Here is a tiny trained network, its code and every weight. The questions are about switching its units off for an input and a class, where a switched-off unit gives its printed mean instead of its output.

import numpy as np


def w(rows, s, z=0):
    codes = np.array(rows[::2]) - 128.0
    scale = np.full(codes.shape[1], s)
    scale[-1] = z or s
    return codes * scale


def f(y):
    return np.maximum(y, 0)


def log_softmax(a):
    a = a - a.max(-1, keepdims=True)
    return a - np.log(np.exp(a).sum(-1, keepdims=True))


def net(x, mask):
    res = np.array(x, float).reshape(1, 8) / 4 @ E
    y = f(res @ A[0][:, :-1].T + A[0][:, -1])
    res = res + np.where(mask, y, B[0][:, -1]) @ B[0][:, :-1]
    return log_softmax(res[-1] @ U[:, :-1].T + U[:, -1])


A, B = {}, {}
E = w([
[127,212,77,178,72,111,56,92,215,199,52,33],'x0',
[128,117,130,123,125,137,129,128,130,133,130,120],'x1',
[99,183,216,53,52,30,92,95,43,211,208,102],'x2',
[70,58,79,220,78,54,233,2,133,157,149,135],'x3',
[136,134,116,134,140,109,122,131,120,129,130,132],'x4',
[129,100,129,107,113,161,136,116,130,124,134,90],'x5',
[22,179,163,200,217,146,114,215,137,116,216,55],'x6',
[116,114,131,115,123,146,133,122,123,127,118,110],'x7',
],0.0075)
A[0] = w([
[168,171,159,27,151,172,20,245,101,109,102,131,68],'N0',
[73,159,145,171,188,145,118,185,114,138,194,67,110],'N1',
[194,179,166,78,155,202,28,217,101,133,103,125,52],'N2',
[216,107,117,50,88,101,108,100,131,129,49,179,117],'N3',
[194,170,186,83,158,173,45,172,129,109,113,129,72],'N4',
[168,82,26,193,199,208,113,174,227,39,26,149,174],'N5',
[197,125,110,65,75,124,131,113,92,137,69,171,78],'N6',
[144,226,124,154,90,118,58,127,222,187,72,15,40],'N7',
[131,56,196,74,168,139,176,169,42,67,193,219,33],'N8',
[104,59,117,196,68,51,225,48,139,153,136,155,78],'N9',
[9,157,192,181,209,152,79,229,145,100,193,34,124],'N10',
[117,163,211,60,56,57,73,133,77,178,154,95,130],'N11',
[32,117,126,211,144,97,174,94,142,122,189,90,103],'N12',
[129,155,149,70,88,81,113,130,2,170,197,124,122],'N13',
[199,56,93,112,105,111,102,96,138,137,86,186,174],'N14',
[173,80,56,158,204,196,186,160,168,106,104,190,173],'N15',
[137,205,75,168,70,101,46,109,223,198,54,9,3],'N16',
[118,154,164,62,90,75,79,118,113,208,175,112,164],'N17',
[219,116,154,77,65,133,86,89,108,132,65,197,114],'N18',
[103,162,192,54,88,76,111,85,50,211,179,122,147],'N19',
[141,87,203,80,189,139,196,143,52,45,204,188,47],'N20',
],0.0069,0.0021)
B[0] = w([
[167,94,51,210,50,135,232,181,42,248,52,56,212],'N0',
[146,157,83,74,216,196,83,58,187,169,202,207,199],'N1',
[167,76,35,217,64,137,226,167,1,213,45,87,201],'N2',
[184,217,71,86,202,215,61,24,147,190,225,149,181],'N3',
[149,123,60,211,49,119,176,169,47,190,68,94,185],'N4',
[26,228,196,110,199,88,249,169,204,28,161,21,251],'N5',
[153,172,118,79,201,188,70,32,136,166,190,170,170],'N6',
[152,27,161,17,60,45,9,204,126,90,84,198,218],'N7',
[127,21,189,51,97,70,30,205,169,93,64,223,214],'N8',
[165,84,22,202,64,123,201,156,36,236,50,122,215],'N9',
[196,240,71,62,202,218,44,36,161,227,255,199,242],'N10',
[38,200,213,148,195,119,213,155,182,80,137,62,225],'N11',
[204,125,24,226,54,165,137,27,57,232,116,122,202],'N12',
[82,174,196,141,176,106,209,198,174,38,117,61,213],'N13',
[154,191,110,133,187,183,113,84,130,157,188,119,176],'N14',
[77,164,205,125,151,102,215,156,188,67,94,45,210],'N15',
[138,13,175,23,126,32,25,187,150,55,43,187,231],'N16',
[72,209,172,144,183,124,166,136,131,42,138,66,209],'N17',
[142,181,68,88,209,217,58,47,138,161,242,177,181],'N18',
[115,160,164,183,150,142,237,162,185,103,135,60,230],'N19',
[158,59,157,34,108,52,12,194,106,112,43,244,211],'N20',
],0.0058,0.013)
U = w([
[44,220,240,156,186,109,216,162,195,24,149,30,171],'0',
[194,219,73,90,198,232,33,50,147,197,254,191,43],'1',
[184,73,31,236,32,117,206,128,28,217,60,98,192],'2',
[154,28,216,35,92,30,3,184,146,52,71,233,3],'3',
],0.0082,0.0013)

Each question gives the input, the list of numbers given to net, and the class t.
The units are the neurons (one row each of A and B). Each row of codes is followed by its name. A weight is (code - 128) times the scale printed after its matrix; where a second scale follows, it is the last column's (A, B and U).
mask holds one flag per neuron, in row order. A switched-off neuron (its flag False) gives its mean, the last column of its row in B, instead of its output. The means were averaged over made-up inputs and are rounded, as every weight is.
A unit's drop is (log p(t) with every unit on - log p(t) with that unit switched off) / (log p(t) with every unit on - log p(t) with every unit switched off).
unit that matters most: the unit with the biggest drop
top k neurons: the k neurons with the biggest drops, biggest first
drop when u is switched off: that unit's drop, to one decimal
input [6,8,-5,-1,-8,-2,-6,4], class 1: unit that matters most	N3
input [-2,-3,8,-8,-5,1,-4,6], class 0: top 3 neurons	(N11 N13 N17)
input [8,-7,-5,7,7,4,-3,-1], class 3: top 3 neurons	(N16 N7 N0)
input [0,-2,-5,6,7,2,7,-4], class 1: top 2 neurons	(N10 N12)
input [5,8,6,6,-3,1,-6,8], class 0: top 2 neurons	(N10 N11)
input [-1,7,2,-8,-2,6,5,6], class 2: top 2 neurons	(N0 N2)
input [-5,4,-8,1,-1,-5,-8,-1], class 0: top 2 neurons	(N5 N15)
input [-2,-2,8,8,4,0,-4,-7], class 0: top 3 neurons	(N13 N11 N19)
input [-4,-4,-3,5,4,6,-5,-7], class 1: top 2 neurons	(N0 N2)
input [5,-3,1,-5,0,1,-4,-7], class 2: top 3 neurons	(N2 N0 N10)
input [4,8,-1,3,-3,8,-2,-1], class 3: top 2 neurons	(N0 N16)
input [5,-3,2,-6,6,-6,3,-2], class 2: drop when N0 is switched off	0.5
input [1,-7,7,3,-4,1,-6,1], class 0: drop when N11 is switched off	0.2
input [-2,-8,6,6,3,-8,-4,8], class 0: unit that matters most	N13
input [-3,8,2,-3,-1,6,0,0], class 2: drop when N5 is switched off	0.6
